Here is a tiny trained network, its code and every weight. The questions are about switching its units off for an input and a target symbol, where a switched-off unit gives its printed mean instead of its output.

import numpy as np


def w(rows, s, z=0):
    codes = np.array(rows[::2]) - 128.0
    scale = np.full(codes.shape[1], s)
    scale[-1] = z or s
    return codes * scale


def f(y):
    return y / 2 * (1 + np.tanh(0.7978845608 * (y + 0.044715 * y**3)))


def softmax(a):
    e = np.exp(a - a.max(-1, keepdims=True))
    return e / e.sum(-1, keepdims=True)


def log_softmax(a):
    a = a - a.max(-1, keepdims=True)
    return a - np.log(np.exp(a).sum(-1, keepdims=True))


def net(x, mask):
    ids = ['ΛΞΣαδτψ'.index(c) for c in x.split()]
    T = len(ids)
    res = E[ids] + P[:T]
    u = 0
    for l in range(2):
        q, k, v = (res @ M[l].T for M in (Q, K, V))
        z = softmax(np.where(np.tri(T) > 0, q @ k.T / 4**0.5, -1e9)) @ v
        res = res + np.where(mask[u], z, O[l][:, -1]) @ O[l][:, :-1]
        u += 1
        y = f(res @ A[l][:, :-1].T + A[l][:, -1])
        res = res + np.where(mask[u : u + 8], y, B[l][:, -1]) @ B[l][:, :-1]
        u += 8
    return log_softmax(res[-1] @ U[:, :-1].T + U[:, -1])


Q, K, V, O, A, B = {}, {}, {}, {}, {}, {}
E = w([
[4,82,107,163],'Λ',
[185,121,128,81],'Ξ',
[108,137,40,61],'Σ',
[178,116,130,44],'α',
[108,183,44,88],'δ',
[102,179,160,182],'τ',
[186,127,195,102],'ψ',
],0.014)
P = w([
[199,49,3,179],'0',
[123,66,131,178],'1',
[117,79,129,140],'2',
[104,91,158,145],'3',
[96,106,171,132],'4',
[96,120,179,110],'5',
[97,133,189,92],'6',
[97,147,198,75],'7',
[102,163,204,57],'8',
[108,171,216,46],'9',
[122,181,227,49],'10',
],0.0071)
Q[0] = w([
[141,138,19,125],'L0H1',
[166,200,74,235],'L0H1',
[106,121,254,108],'L0H1',
[130,213,50,116],'L0H1',
],0.02)
K[0] = w([
[200,105,74,184],'L0H1',
[128,1,103,158],'L0H1',
[51,162,181,74],'L0H1',
[139,87,57,196],'L0H1',
],0.019)
V[0] = w([
[105,175,63,178],'L0H1',
[228,146,132,123],'L0H1',
[81,99,101,103],'L0H1',
[136,255,121,143],'L0H1',
],0.0096)
O[0] = w([
[144,2,152,91,69],'L0H1',
[213,45,93,196,174],'L0H1',
[153,130,135,99,207],'L0H1',
[125,7,206,152,9],'L0H1',
],0.0093,0.0014)
A[0] = w([
[175,114,142,221,78],'L0N1',
[45,117,134,162,26],'L0N2',
[99,141,174,102,254],'L0N3',
[178,139,189,39,91],'L0N4',
[167,84,99,187,120],'L0N5',
[193,184,245,139,141],'L0N6',
[97,94,31,90,87],'L0N7',
[160,125,113,85,145],'L0N8',
],0.012,0.0041)
B[0] = w([
[104,253,186,126,130],'L0N1',
[221,126,70,116,164],'L0N2',
[81,138,135,197,253],'L0N3',
[147,117,59,127,241],'L0N4',
[128,96,208,85,139],'L0N5',
[163,161,91,216,238],'L0N6',
[134,156,191,56,228],'L0N7',
[101,120,84,150,194],'L0N8',
],0.015,0.0053)
Q[1] = w([
[55,118,176,58],'L1H1',
[110,147,173,192],'L1H1',
[116,77,151,7],'L1H1',
[73,43,62,166],'L1H1',
],0.013)
K[1] = w([
[115,99,175,63],'L1H1',
[110,131,58,105],'L1H1',
[101,102,252,103],'L1H1',
[75,59,112,200],'L1H1',
],0.014)
V[1] = w([
[118,83,177,134],'L1H1',
[106,22,104,90],'L1H1',
[245,76,230,195],'L1H1',
[35,157,180,174],'L1H1',
],0.012)
O[1] = w([
[111,102,178,130,72],'L1H1',
[197,98,207,123,9],'L1H1',
[6,98,115,34,150],'L1H1',
[73,117,105,214,109],'L1H1',
],0.014,0.011)
A[1] = w([
[139,12,104,182,42],'L1N1',
[86,66,218,170,114],'L1N2',
[184,25,146,131,129],'L1N3',
[84,173,133,162,159],'L1N4',
[127,205,221,154,78],'L1N5',
[143,188,84,179,154],'L1N6',
[161,9,87,148,254],'L1N7',
[154,128,80,72,69],'L1N8',
],0.012,0.0032)
B[1] = w([
[123,134,127,37,137],'L1N1',
[245,110,124,129,154],'L1N2',
[64,188,49,191,159],'L1N3',
[175,139,96,202,205],'L1N4',
[15,94,150,181,148],'L1N5',
[116,104,191,47,253],'L1N6',
[81,2,128,192,149],'L1N7',
[190,171,148,181,174],'L1N8',
],0.013,0.03)
U = w([
[88,120,214,123,246],'Λ',
[96,113,146,5,87],'Ξ',
[162,170,164,195,2],'Σ',
[209,152,117,67,197],'α',
[205,45,91,191,230],'δ',
[109,1,111,52,210],'τ',
[108,136,80,103,93],'ψ',
],0.0064,0.0024)

Each question gives the input, a string of symbols that net reads in full, and the target symbol t.
The units are the heads (4 rows each of Q, K, V and O) and the neurons (one row each of A and B). Each row of codes is followed by its name. A weight is (code - 128) times the scale printed after its matrix; where a second scale follows, it is the last column's (O, A, B and U).
mask holds one flag per unit, layer by layer, with each layer's heads first. A switched-off unit (its flag False) gives its mean, the last column of its rows in O or B, instead of its output. The means were averaged over made-up inputs and are rounded, as every weight is.
A unit's drop is (log p(t) with every unit on - log p(t) with that unit switched off) / (log p(t) with every unit on - log p(t) with every unit switched off).
The circuit of an input: a set's keep is (log p(t) with only the set's units on - log p(t) with every unit switched off) / (log p(t) with every unit on - log p(t) with every unit switched off). Starting from the 12 units with the biggest drops (on a tie, the unit counted first), units are removed one at a time, each time the one whose removal leaves the highest keep (on an exact tie, the one counted first), for as long as the keep stays at least 0.8.
circuit, biggest first: the units of the circuit, biggest drop first
unit that matters most: the unit with the biggest drop
k most important neurons: the k neurons with the biggest drops, biggest first
top k neurons in layer l: the k neurons of layer l with the biggest drops, biggest first
input δ α Σ, target δ: 3 most important neurons => (L1N2, L1N6, L1N3)
input Ξ Λ ψ δ α α τ, target Λ: circuit, biggest first => (L0N4, L1N5, L1H1, L1N4)
input α α Σ α ψ Λ Σ, target α: 2 most important neurons => (L0N7, L0N5)
input α τ Ξ τ Σ α Λ α δ τ α, target τ: circuit, biggest first => (L0H1, L1N4, L0N4, L1N7)
input δ α τ α α Λ, target α: unit that matters most => L0H1
input α α δ τ Σ Σ α Λ, target α: circuit, biggest first => (L1H1, L0H1, L0N8)
input τ δ Σ δ α Λ δ τ, target Σ: circuit, biggest first => (L0H1, L1H1)
input α Σ Σ τ τ δ α, target τ: top 2 neurons in layer 0 => (L0N2, L0N4)
input τ α Λ ψ Σ α τ, target Λ: 3 most important neurons => (L0N4, L1N6, L1N5)
input δ α ψ, target ψ: circuit, biggest first => (L0N6, L1H1, L0H1)
input τ Σ δ α Ξ τ δ Σ α, target δ: 4 most important neurons => (L0N4, L1N7, L0N7, L0N1)
input Σ δ ψ α Σ α, target α: 3 most important neurons => (L0N4, L0N5, L0N8)
input ψ ψ α Σ Σ τ Λ, target τ: 2 most important neurons => (L0N2, L1N1)
input α τ δ δ δ δ Σ α δ Ξ, target δ: circuit, biggest first => (L0H1, L1N6)
input Ξ δ ψ Ξ Σ, target Ξ: circuit, biggest first => (L0N5, L0H1, L1H1, L0N7)
input α α α Λ ψ Ξ ψ Λ, target ψ: circuit, biggest first => (L0N6, L1H1, L0N2, L0H1)
input τ α ψ Ξ α ψ δ, target τ: circuit, biggest first => (L0H1, L0N5, L1H1, L0N6)
input Σ α α τ δ Λ δ α ψ Σ Λ, target ψ: 3 most important neurons => (L0N6, L0N2, L0N7)
input δ α Λ α Σ, target δ: 3 most important neurons => (L1N6, L1N2, L1N3)
input ψ Ξ α α α Ξ Ξ, target α: unit that matters most => L0H1
input ψ α α δ δ Ξ ψ α Σ, target ψ: 2 most important neurons => (L0N1, L0N5)
input Ξ Σ α τ δ Σ, target Ξ: unit that matters most => L0N5
input α ψ α, target ψ: circuit, biggest first => (L0N6, L1H1, L0H1, L0N1)
input α δ ψ, target ψ: circuit, biggest first => (L0N6, L1H1, L0N7, L0H1)
input δ Λ Λ δ, target δ: circuit, biggest first => (L0H1, L1H1)
input δ τ ψ ψ δ τ δ α Ξ δ, target δ: 3 most important neurons => (L0N7, L0N6, L1N6)
input ψ Ξ Λ δ δ ψ δ Λ δ, target ψ: 3 most important neurons => (L0N5, L0N6, L0N1)
